Here is a tiny trained network, its code and every weight. The questions are about switching its units off for an input and a class, where a switched-off unit gives its printed mean instead of its output.

import numpy as np


def w(rows, s, z=0):
    codes = np.array(rows[::2]) - 128.0
    scale = np.full(codes.shape[1], s)
    scale[-1] = z or s
    return codes * scale


def norm(h):
    return h / np.sqrt((h * h).mean(-1, keepdims=True) + 1e-5)


def f(y):
    return y / 2 * (1 + np.tanh(0.7978845608 * (y + 0.044715 * y**3)))


def log_softmax(a):
    a = a - a.max(-1, keepdims=True)
    return a - np.log(np.exp(a).sum(-1, keepdims=True))


def net(x, mask):
    res = np.array(x, float).reshape(1, 6) / 4 @ E
    u = 0
    for l in range(4):
        y = f(norm(res) @ A[l][:, :-1].T + A[l][:, -1])
        res = res + np.where(mask[u : u + 5], y, B[l][:, -1]) @ B[l][:, :-1]
        u += 5
    return log_softmax(norm(res)[-1] @ U[:, :-1].T + U[:, -1])


A, B = {}, {}
E = w([
[255,147,180,139,196],'x0',
[58,234,130,8,81],'x1',
[95,124,11,75,159],'x2',
[162,96,137,109,23],'x3',
[190,225,125,133,116],'x4',
[170,55,241,39,214],'x5',
],0.0072)
A[0] = w([
[198,160,128,142,41,3],'0.n1',
[44,66,105,168,85,87],'0.n2',
[104,176,32,242,116,56],'0.n3',
[176,126,35,197,75,110],'0.n4',
[157,135,2,198,80,45],'0.n5',
],0.01,0.006)
B[0] = w([
[219,88,148,48,238,152],'0.n1',
[2,104,193,139,106,187],'0.n2',
[157,187,13,109,152,253],'0.n3',
[169,149,63,179,183,240],'0.n4',
[114,235,75,168,79,231],'0.n5',
],0.0085,0.0041)
A[1] = w([
[87,177,81,22,114,196],'1.n1',
[117,142,22,217,42,208],'1.n2',
[105,57,142,139,254,4],'1.n3',
[129,123,136,217,156,21],'1.n4',
[140,74,138,12,103,70],'1.n5',
],0.0088,0.0037)
B[1] = w([
[78,154,1,232,136,228],'1.n1',
[179,113,70,198,193,254],'1.n2',
[237,58,185,160,71,156],'1.n3',
[135,235,48,54,175,128],'1.n4',
[130,110,64,139,220,175],'1.n5',
],0.0085,0.0065)
A[2] = w([
[117,137,105,50,129,2],'2.n1',
[162,109,163,71,110,54],'2.n2',
[85,225,126,2,160,26],'2.n3',
[119,81,88,122,94,14],'2.n4',
[240,136,136,117,113,105],'2.n5',
],0.0089,0.0031)
B[2] = w([
[143,174,98,120,172,99],'2.n1',
[174,254,100,32,115,144],'2.n2',
[145,166,69,232,119,174],'2.n3',
[128,122,167,206,166,104],'2.n4',
[134,71,36,33,136,253],'2.n5',
],0.0074,0.0027)
A[3] = w([
[173,132,165,180,156,222],'3.n1',
[61,161,113,61,133,147],'3.n2',
[247,98,115,142,106,204],'3.n3',
[173,227,163,156,122,162],'3.n4',
[190,81,167,159,174,252],'3.n5',
],0.012,0.0034)
B[3] = w([
[77,126,132,91,130,190],'3.n1',
[186,193,142,195,173,154],'3.n2',
[114,185,74,61,115,254],'3.n3',
[7,63,177,148,165,187],'3.n4',
[71,169,114,47,121,233],'3.n5',
],0.013,0.0067)
U = w([
[124,147,133,5,156,189],'0',
[219,116,147,156,85,17],'1',
[202,109,141,150,102,2],'2',
[185,137,238,157,89,107],'3',
[217,124,148,156,92,25],'4',
[105,199,16,207,176,180],'5',
[66,77,186,184,146,201],'6',
[224,103,146,157,85,6],'7',
],0.018,0.0084)

Each question gives the input, the list of numbers given to net, and the class t.
The units are the neurons (one row each of A and B). Each row of codes is followed by its name. A weight is (code - 128) times the scale printed after its matrix; where a second scale follows, it is the last column's (A, B and U).
mask holds one flag per neuron, layer by layer. A switched-off neuron (its flag False) gives its mean, the last column of its row in B, instead of its output. The means were averaged over made-up inputs and are rounded, as every weight is.
A unit's drop is (log p(t) with every unit on - log p(t) with that unit switched off) / (log p(t) with every unit on - log p(t) with every unit switched off).
The circuit of an input: a set's keep is (log p(t) with only the set's units on - log p(t) with every unit switched off) / (log p(t) with every unit on - log p(t) with every unit switched off). Starting from the 12 units with the biggest drops (on a tie, the unit counted first), units are removed one at a time, each time the one whose removal leaves the highest keep (on an exact tie, the one counted first), for as long as the keep stays at least 0.8.
units of the circuit, in order: the units of the circuit, biggest drop first
top k neurons: the k neurons with the biggest drops, biggest first
top k neurons in layer l: the k neurons of layer l with the biggest drops, biggest first
drop when u is switched off: that unit's drop, to one decimal
input [-5,5,-7,0,0,1], class 6: units of the circuit, in order -> (0.n3 3.n3)
input [-5,0,-7,5,-5,-4], class 6: units of the circuit, in order -> (0.n2 3.n3)
input [-6,-8,1,7,-2,7], class 0: units of the circuit, in order -> (3.n5)
input [-7,0,-7,3,4,-2], class 6: top 3 neurons in layer 0 -> (0.n2 0.n3 0.n5)
input [-5,4,-4,8,2,8], class 5: top 2 neurons -> (1.n5 3.n2)
input [-6,-5,8,-6,-7,6], class 6: top 2 neurons -> (3.n3 0.n2)
input [-7,-4,-8,-7,-2,7], class 0: top 2 neurons -> (3.n5 1.n3)
input [-7,-3,-5,-7,-4,-2], class 6: top 2 neurons in layer 0 -> (0.n2 0.n5)
input [0,5,-8,7,-7,-6], class 3: top 2 neurons in layer 1 -> (1.n1 1.n5)
input [2,7,1,-2,-8,3], class 5: drop when 2.n1 is switched off -> 0.0
input [4,-8,-8,-1,-1,-3], class 0: drop when 3.n5 is switched off -> 0.1
input [-4,2,1,3,-8,6], class 6: drop when 3.n3 is switched off -> 0.2
input [6,4,0,-4,-2,2], class 0: top 2 neurons in layer 0 -> (0.n5 0.n3)
input [-5,2,5,-2,2,8], class 5: top neuron in layer 1 -> (1.n1)
